(in the rows, 128 means zero)
Each row is followed by its class.
[124 112 152 125 138 120 105  81  92  99 106 104 115 127 133 134 142 143
 183 147 102 143 119 140 166 122 119 158 131 155 138 117 108 132  95 101
 149 155 130 116 168 112]  E
[176 138 127 133 100 155 106 105 144 156 128 112  66 138 126  84 128 106
 139 201 170  75 115 137 116 121 163 137 138 150 163 143 144  34 135 136
 102 117 101 184 148 183]  J
[159  93 154 145 129 106 143 139 135 113 110 142 124 121 156 126 153 170
 186 111 106 167 128 152 142 114 146 155 116 167 106 131 106 107  95 114
  90 103 101 134 142 153]  A
[138 158 118 158  82 149 138 142 152 132  89 117 105 100 127 142 161 166
 130 132 145 173 111 141  77 161 151 110 102 137 151 167 154 148 114 135
 142 120  63 121 178 130]  F
[157  70 151 132 136 112 141  79 116  75 113 115 186 102 130 112 142 129
 166 132 108 148 115 154 127  96 146 170  97 163 117 144 109  43  70  89
 108 147 117 166 115 144]  A
[149 153 141 142 121 179 125  77 105 136 146  79 118  91 111 131 161  56
  76 118 147 105 138 116 110 107 157 195  80 104 134 108 136  52 123 149
 130 162 108 174 177 151]  T
[156 136 153 158 140  80 139 128 106 138 122 142  68 145 178 150 122 135
 154 201 138 158 135 156 157  94 111 154 147 132 118  93  86  91  95 118
 169  84 138 156  85 132]  B
[178  84 127 154 145 166 146  94 104  43 125 107 156  91 123 105 178 169
 133 156  93 142 125 150 101 115 166 177  83 136 156 122 110  58 112  79
 136  82 127 164 117 145]  R
[146 102 116 151 111 112 166 150 106 113 122 118 125  86 137 142 185 115
 142 188 102 142 153 183 128 111 129 155  85 114 154  80 108 104 119  90
 116  75 122 198 140 159]  R
[111 118 120 118 111 136 118  66 152 192 161 112 110 114 101  84 139 133
  87 150 132  98  91 156 107 125 114 137 105 135 142 107 159  79  86 153
  93 154  80 149 157 117]  R
[152 121 103 113 110  63 138  92 143 149 159 149  90 141 149 125 153 130
 132 200 144 113 120 168 148 121 113 113 140 126 103  96 143  88 110 107
 121  89  93  98 132 158]  S
[178 121  89 118 115 164 176  87 144  68 127 134 128 106  85 108 124 149
 121 125 135 132 111 125  93 147 152 121  88 123 121 108 117  56  93 133
 156 142 106 139  90 111]  J
[156 152 107 131 117 138  86 173 135 109 104 119 123  92 117 121 127 140
 110 143 139 135 120 144 135 150 138 105   4 110 109 105 125  74  93 116
 132 134  79 138 117 104]  E
[138 156 128 115  99 145 165  77 175 113 130 146 116 135 112 172 126 123
 127  99 102 163 110 121 118 147 105 107 129 112 116 150 118 118 106 145
 139 164  87 109 158 114]  X
[167 155  90 108 117 163 110  96 154  99 105 142  83 123 113 150 130 124
 148 119 140 160  72 151 118 164 126  83  62 116 138 152 127  73 104 149
 176 165  83 172  92 130]  U
[122 123 157 135 131 110  67 105 135 193 140 136 108 121 146 115 153 116
 103 159 142 125  91 133 130 108 123 146 121 144 170 161 131  96 111 152
 115 143  97 152 183 155]  B
[124 155  87 134 103 177  92 140 165 109  95 134  81 104 135 131 144 100
 128 132 133 147  83 146 104 173 122 105  34 106 149 111 126  86  81 147
 150 143 101 156 116 149]  F
[160 161 149 140 111 131 187  71 154  98 101 128  37 119 140 142 142 111
 180 134 135 154  55 148 119 197 114  91 117 102 123 163 114 110 110 134
 185 122  30 134 159  93]  B
[150 169  81 116  93 148 174 158 127 108 101 111 125 131 104  90 129 146
 142 130 145 128 117 127  99 182 131  99  92 114 127 149 136 102 132 136
 147 138  85 122 144 143]  X
[193 133 111 161 112 150  97  85 143 164 142  88  80 129  77  83 140 131
 121 146 166  72 114 106 106 118 139 119 118 119 107 102 192  74  88 133
 117 147 101 128 116 151]  J
[134 111 150 160 139 137 126  44 148 166 101 106  33 118 151 109 201 101
 120 145 132 161  96 147 115 140 117 119  81 136 149 138 177 112 143 144
 124 100 126 131 137 138]  Z
[169 163  89 137  95 102  81 185 167 144  83 108 179 118  86 163 139 108
 169  94 141 129 139 124 116 136  94 116  89  96 119 123 110  99  70 122
 172 157 114 123 128 113]  Q
[180 158 111 140 117 125  81 128 149 140  93 133 134 129 100 159  99  98
 114 120 165 124 164 150  96 125 141 114  56 124 116 161 117  58 112 112
 149 145  90 143 113  92]  A
[164 131 167 133 138 103 179 111 139  80  90 148 137  93 145 143 177  82
 185 145  87 164 104 134 124 121 163 127 109 125 126 106 143  96 119 142
 140 104  79 199 125 115]  P
[123  96 131 137 134 146 133  44 120 200 137  86 111 110  78 123 190  76
  91 159 156  97  93 174 119 127 103 199  77 117 148  87 155  33 116 158
 140 156 141 155 186 147]  J
[124 128 110 148 138 127 163 113 133 180 118 124 105 124 144 100 189  77
 123 183 135  78 116 158  98 110 123 151  91 124 163 116 174  91 103 138
 133  92  97 193 140 157]  T
[124 134 154 168 127 133 113  85 145 178 129 130 112 125 130 104 160 112
 107 174 137  95 109 140 116 100 139 207 111 121 142 145 186  32 135 144
  97 126 134 134 127 167]  Q
[189  94 130 164 159  94 146  96  92 116 105 141 150 149 124  91 149 154
 138 157 107 108 136 120 123  81 153 156 101 154 134  98  92  98 120 110
 156  98 162 153  64  98]  T
[160 142 126 121  99 155 131 124 144 108 110 106 124 143  90 170 131 131
 141 107 163 120 131 116 112 171 127 105  89 113 107 118 151  99 110 120
 144 141  73  79 150 117]  T
[142 134 163 171 135 132  80 110 129 172 114 105 114 128 109  74 168  94
  92 168 142 127  61 134 102 126 141 153 104 119 163 129 150  88 159 159
 151 135 148 148 158 142]  J
[170  95 139 152 133  90 136 113 139 119 120 142 109 106 130 118 179 148
 152 128  87 147 117 142 138  86 123 183  79 125 128 118 120  87  65 132
 143 101  81 137 140 141]  E
[122 153 118 110  73 126 136 118 136 119 104 126 115 124 110 133  96 109
 124 135 158 151 133 131 104 169 108 121 104  93 131 141 141  71 109 136
 151 163  82  97 142 136]  F
[173 107 122 177 150 106 174  62 114 114 112 109 169 100 113  85 172  89
 123 155  92 168 114 121 115  86 139 144 152 146 138 107 101 116  64  87
 148 129 133 173 136 132]  P
[151 111 146 121 156 127 104  79  95  86 111 126 124 130 151 122 132  82
 116 123 101 175 164 156 140 113 162 201 135 159 132 107  93 101 170 114
 122 112 165 139 142 125]  U
[166 137 131 126 134  94 149 122 122 109 109 141 163  88 133 145 167  91
 166 171 106 117 140 141 134 111 149 162 174 138 136 139 148  78 159 109
 131 114 156 129 123 162]  P
[177 147 134 160 155  99 145 115 131  78 126 112 122  87 130 132 158 134
 127 163  88 149 115 153 111  81 156 176 149 184 122  92  70  98  86  95
 144 148 156 130 151 134]  A
[142 168 125  88  92 132 144 131 158 106 122 119 113 121 116 165  84 127
  86 147 183 166 145 124  89 151 144  69  98 122 118 159 108  68 117 132
 139 144  28 114 144 115]  U
[ 70 125 169  99 139 138 112  86 119 165 139  86 119  96 140 134 165  95
 111 156 144  95  80 143 111 109 125 171  75 131 153 137 104  66 144 171
 129 177 131 164 180 150]  B
[142  88 132 153 141  96 171 147 123 102 106  93 146 108 120 131 166 121
 145 142 108 160 138 164  87  82 138 170  99 140 107 100 121 161  97  98
 138 108 113 145 165 130]  E
[132 144 108 136  96 148 120 125 157 109 115 124 116 136 111 160 133 118
 162  88 151 138 129 125 107 137 132 162 129 103 146 164 111 124  84 138
 162 170  75 109 175 144]  S
[177 171  95 126 117 181 131 107 183 104  99 121 103 124 101 177 125 177
 123 113 136 132 122 141  85 157 150 136  87 104 120 100  75  64 143 132
 164 138 126 109 140 100]  U
[168 100 140 159 162 126  88  86 135 184 108  83  71 108 101  59 154 100
  86 128 150  99 117 138 102 111 127 140  53 147 158 158 141  68 129 126
 104 159 112 149 157 122]  Z
[126 170 115 173  96 159 220 114 153 115 119 134  72 157 116 204 124 153
 154 104 151 123 117 136 126 162 147  94 130  99 106 144 141 193 138 109
 138 134 126 113 110 127]  R
[126 136 153 109 114 121  92  55 174 146 136 109  85 101 129 126 153  58
  94 145 140 112  98 146  84 107 149 151  62 120 134 131 143  19 136 165
 115 152 104 130 147 147]  A
[119 153 133 139 112 139 154 149 134  78  64 124  72 131 155 150 154 115
 197 175 140 147  90 144  79 158 139  75  90 150 145 182 110 150 125 122
 170 117  68 144 140 158]  F
[190 127 167 158 130 112  95 102 134  99 119 143 123 142 111 123 157 170
 159 194 105 122  93 145 135  97 150 186 143 146 143  90 141  50 109 116
 149 130 122 132 174 157]  J
[176 121 130 110 162 118 152 111 123  88 133 136 121  92 155 106 151 121
 144 114  99 144 139 125 115 125 143 156 164 134 150 142 152 102 129 124
 136 127 141 121 122 125]  T
[143 139 126 128 146 131  97 126 134 137 126 137 181 103 136 143 180 158
 132 162  91 132  99 166 142 119 111 156  88 131 132  83  75  70  85 111
 129 139 137 166 196 148]  R
[107 127 113 114 142 124 110 111 154 172 118 103  86 109 124 101 140 118
 131 183 160  68 114 143  76 136 121 140 117 133 160 133 153  91 125 126
 102 180 129 104 176 146]  B
[143 143 107 165 109 131 177  40 137 160 127  91  86 106 107 118 166  85
  38 148 147 153 154 154  86 106 139 137  89 118 130 126 184 115 171 105
 118 136 164 132 144 144]  Z
[152 119 133 154 125 146 105  81 142 201  97 104  96 178 121 131 165  95
 157 153 187  93 134 153 116 128 136 194  89 106 135 130 153  52 138 137
 102 153 136 154 191 189]  S
[157 126 152 158 143  93 140  93 104 107 120 156 137 157 112 157 144  96
 146 186 108 170 130 133 104  83 126 147 179 141 153 118 145 134 113 110
 169 129 126 174 148 134]  Q
[169 132 133 149  97 146 145 107 135 130  86 123  92 159 118 107 128 137
 177  87 136 130 107 125 122 165 152 122  69  99 106 155 150 112 169 156
 122 129 103 141 108 115]  X
[139 144 143 121  93 144 189 112 160 118 124 136 106 125 135 136 125 151
  97 138 150 172  81 134 104 173 143  87  90 125 116 133 113  85 118 146
 120 119  63 136 165 136]  F
[181 146 147 169 127 131 118  80 151 172 115  73  75 142  93 129 189  80
 103 111 146 114 106 125 102 112 141 151  63 122 148 133 135 107 135 141
 135 153 126 162 190 166]  B
[158 133 109 153 133  90 171 133 108 133 132 163 123 132 117  78 146 117
 106 152 107 127 151 124 132  80 160 159 128 158 141 122 113 111 121 120
 118 107 109 139 136 179]  P
[108 132 117  95 143 184  78 108 147 182 152  96 125 126 129 161 161 100
 128 143 132 101  99 145  88 113 101 141 124 112 113 112 143  98 163 162
 109 171 180 151 186 189]  X
[124 127 124 122 107 137 156 118 142  98 114 152 112 120  86 149 152 115
 153 106 120 105 107 121 126 159 132  86  74 122 135 146 166 143 127 146
 136 146  74 126 110 113]  J
[174 100 144 169 142 144 104 106 155  99 110 156 146 161 120 121 155 123
 109 116  99 149 116 140 125 121 153 202  93 128 162 102 155  85 113 103
 117 120 147 120 159 150]  T
[157 156 125 156 135 127  58 110 119 200 145 112 106 131 137  79 151  74
  96 152 152 147 117 160 115 103 132 153 122 120 115 135 225 101 144 125
  89 149 128 171 187 191]  Q
[146 186  81 120  90 170  69 154 134  87 109 114 127  97 100 131 113 116
 108  87 146 150 128 127 107 182 115 107  67 109 113 140 154  94  73 135
 181 148  60  92 120 117]  F
[142 147 141 154 129  97  81 104 101 160 114  95 115 121 120  62 143  87
  78 170 133 123 143 121  92  95 115 142  83 119 144 156 139  78 126 114
 143 149 112 119 161 165]  F
[125 135 151 164 116 130  92  57 101 175  99  80  62  76 128  47 176  88
 109 178 152 102 135 121  92 112 130 169  81 123 151 156 186  49 120 151
 122 138  60 134 154 135]  Z
[155 148 111 133 145 131 161 151 126  75  85 137  98 107 123 128 176 103
 167  86 116 155 112 110 109 174 147  98  85 132 127 179 123 189 120 127
 153 137  72 100 180 141]  E
[142 129 120 166 125 125 162 107 182 195 109 118  69 139 109 148 201 104
 140 129 120  97 132 140 114 122 118 153  99 103 189 127 130 134 136 137
 105 144 154 163 171 156]  S
[181 116 115 130 173 113 134 142 106 102 100 147 179 127 132  89 144 165
 151 170 115 176 126 129  99 108 156 127 131 164 103  71 123  93 106 124
 147 102 150 148  93 126]  P
[105 116 179 151  76 132 133  16 129 186 126  79 116 138 130 137 161 112
 111 172 152 123 101 137 120  97 122 149  83 119 109 123 155  57 109 141
 109 132  95 160 156 163]  F
[148 107 131 128 127 107  77  88 157 118 109 126 132 117 141 126 181 120
 101 205 120 158  95 165 103 111 146 135  92 169 141 114 142  67 133 117
 119  88 127 117 115 157]  U
[131 134 134 102 148 100 185  99 116 109 134 119 187  95 141 117 158 164
 102 200 104 149 152 156 111 114 129 168 148 140 146  95 125  51 124  96
 115 134 181 123 156 142]  R
[127 172  79 124 130 165 119 126 124 133 112 130  94 126 105  98 115 123
 132 100 158 147 117 110 102 175 116  98 106  85 124 146 162 110 116 141
 180 162  99  73 127 140]  P
[156 151 122 151 121 150 147 143 146 126 123 155 106 119 127 169 148  98
 141  92 140 139  95 142 129 160 133  85  87 122  86 172 137 131 134 131
 121 120  96 146 108 159]  A
[204 127 152 137 159  96 144 143 109  82 104  93 153  81 120 115 181 153
 122 131 112 163 175  96 129 109 139 131 117 160 158 128 126  81  81  97
 134 127 107 140 168 134]  Z
[ 60 120 133 129 144 159 129  90 127 138 101 122 139  80 145 124 169  81
 118 201 149 110  85 183  61 130 126 134  77 137 127 153 192 103 137 126
 118 147  73 172 183 132]  Z
[184 132 148 134 126  84 125 119 138 122 131 147 152 115 122 138 163 129
  98 174  99 160 127 143 128 115 122 113 129 163 134  98 163  96  72 113
 121  98  69 160 167 132]  F
[129 140 140 129 127 155  91 138 138 114 117 134  72 110 118 154 115 181
 156 159 145 156  87 117 121 146 130  82  90 116 123 117  98  90 127 132
 150 173 104  77 124 128]  P
[101 155 111 127 115 135 143  61 150 154 117 124  77 121 156 126 194  68
 118 194 124  98 148 148 107 133 135 136  84 111 133 109 112 106 180 117
  85 124 144 121 181 174]  S
[132 117 136 127 150 134  50  98 156 191 125 114  97 115 102 106 175  59
  85 162 148 108 111 159  96 105 115 165  70 151 160 142 186  51 117 165
 118 158 124 136 154 161]  J
[170 186 114 126 116 193 164  94 146 115 121 117  95 134 129 166 124 128
 118 106 154 117 121 118 110 168 146 119  95  87 107 122 113  59 146 143
 157 128 140 153 132 145]  F
[105 145 133 154 105 147 105  82 145 159 120  84 111 120 128  95 156 111
  76 187 157 164 101 119  86 143 141 125 124 128 149 118 156 101 155 122
 104 138 172  88 151 152]  Q
[146 148 138 110 106  94 106 103 133 147 131 131 154 156 113  89 124 102
  48 174 153 126 136 108 121 120 165 153 125 131 165 113 160  40 167 145
 102 133 149 118 137 177]  U
[ 98 138 150 141 138 176 133  80 154 199 100  95  98 127 129 103 155  85
 131 135 139 109 118 135  95 142 149 170 122 103 154 108 151  98 177 144
  81 163 152 143 228 149]  P
[137 149 160 130 133 126  68 116 114 156 116 120  84 131 136  82 155  37
 102 163 120 112 132 126 122 110 129 159  80 136 176 131 148  64 120 152
 104 152  91 193 201 193]  F
[143 127 131 142 124 129 127  44 123 191 146 130  84 115 137  73 112 116
  91 179 127 107  98 122 122 110 126 112 104 117 101 103  94  69 135 158
  93 149 121 171 101  90]  X
[164 134 156 139 137 129 170 151 128 115 121 113 184 107 138 118 160 151
 107 146 114 162 160 138 110  90 158 196 164 170 137 134 114  76 140 136
 128  83 170 155 126 146]  J
[182 163  96 149 112 123 212 144 159  85 120 145 106 143  93 154 140  84
 100 126 163 189 122 137  74 160 133 109  84  77  85 114 119 116 114 126
 161 144  78 116 152 163]  S
[123 158 118 164 108 117 173 122 140 102 108 173 118 155  95 139 134 106
 122 187 141 117  96 150  86 141 118 101  64  97 120 155 174  85 104  96
 153 145  56 117 137 179]  A
[ 97 143 177 122 112 172 125  89 145 145 111  97 107 122 122 121 146 132
  75 179 120 134 130 151 118 125 118 144  55 152 151 120 135  44 180 134
  86 137 142 153 147 133]  Z
[ 91 115 129 110 142 160 121  93 143 146 119 109 118 111 157  98 167  60
  87 141 151 124 106 155  78 112 145 123  22 114 118 125 180  76 164 154
  93 126 128 198 139 174]  Z
[136 177 154 152 104 177 142 131 154 112 113 131  80  96 100 226 115 125
 117 149 146 158 100 142 119 146 131 109  82 111 109 144  58  77 152 136
 176 140  81 109 121  97]  P
[168 116 144 141 143 127 179  98  93  78 120 141 140 121 137 169 173 134
 116 173 105 168 136 122 122 119 149 152 140 153 144  93  55  98 138 111
 154  94 170 149 156 162]  F
[159 129 145 108 149 125  96 132  91 112 111 110 181  86 149  98 140 108
 131 158 102 165 130 128 127 108 132 183 135 123 154 112  32  60 130 127
 156 140 166 182 193 133]  E
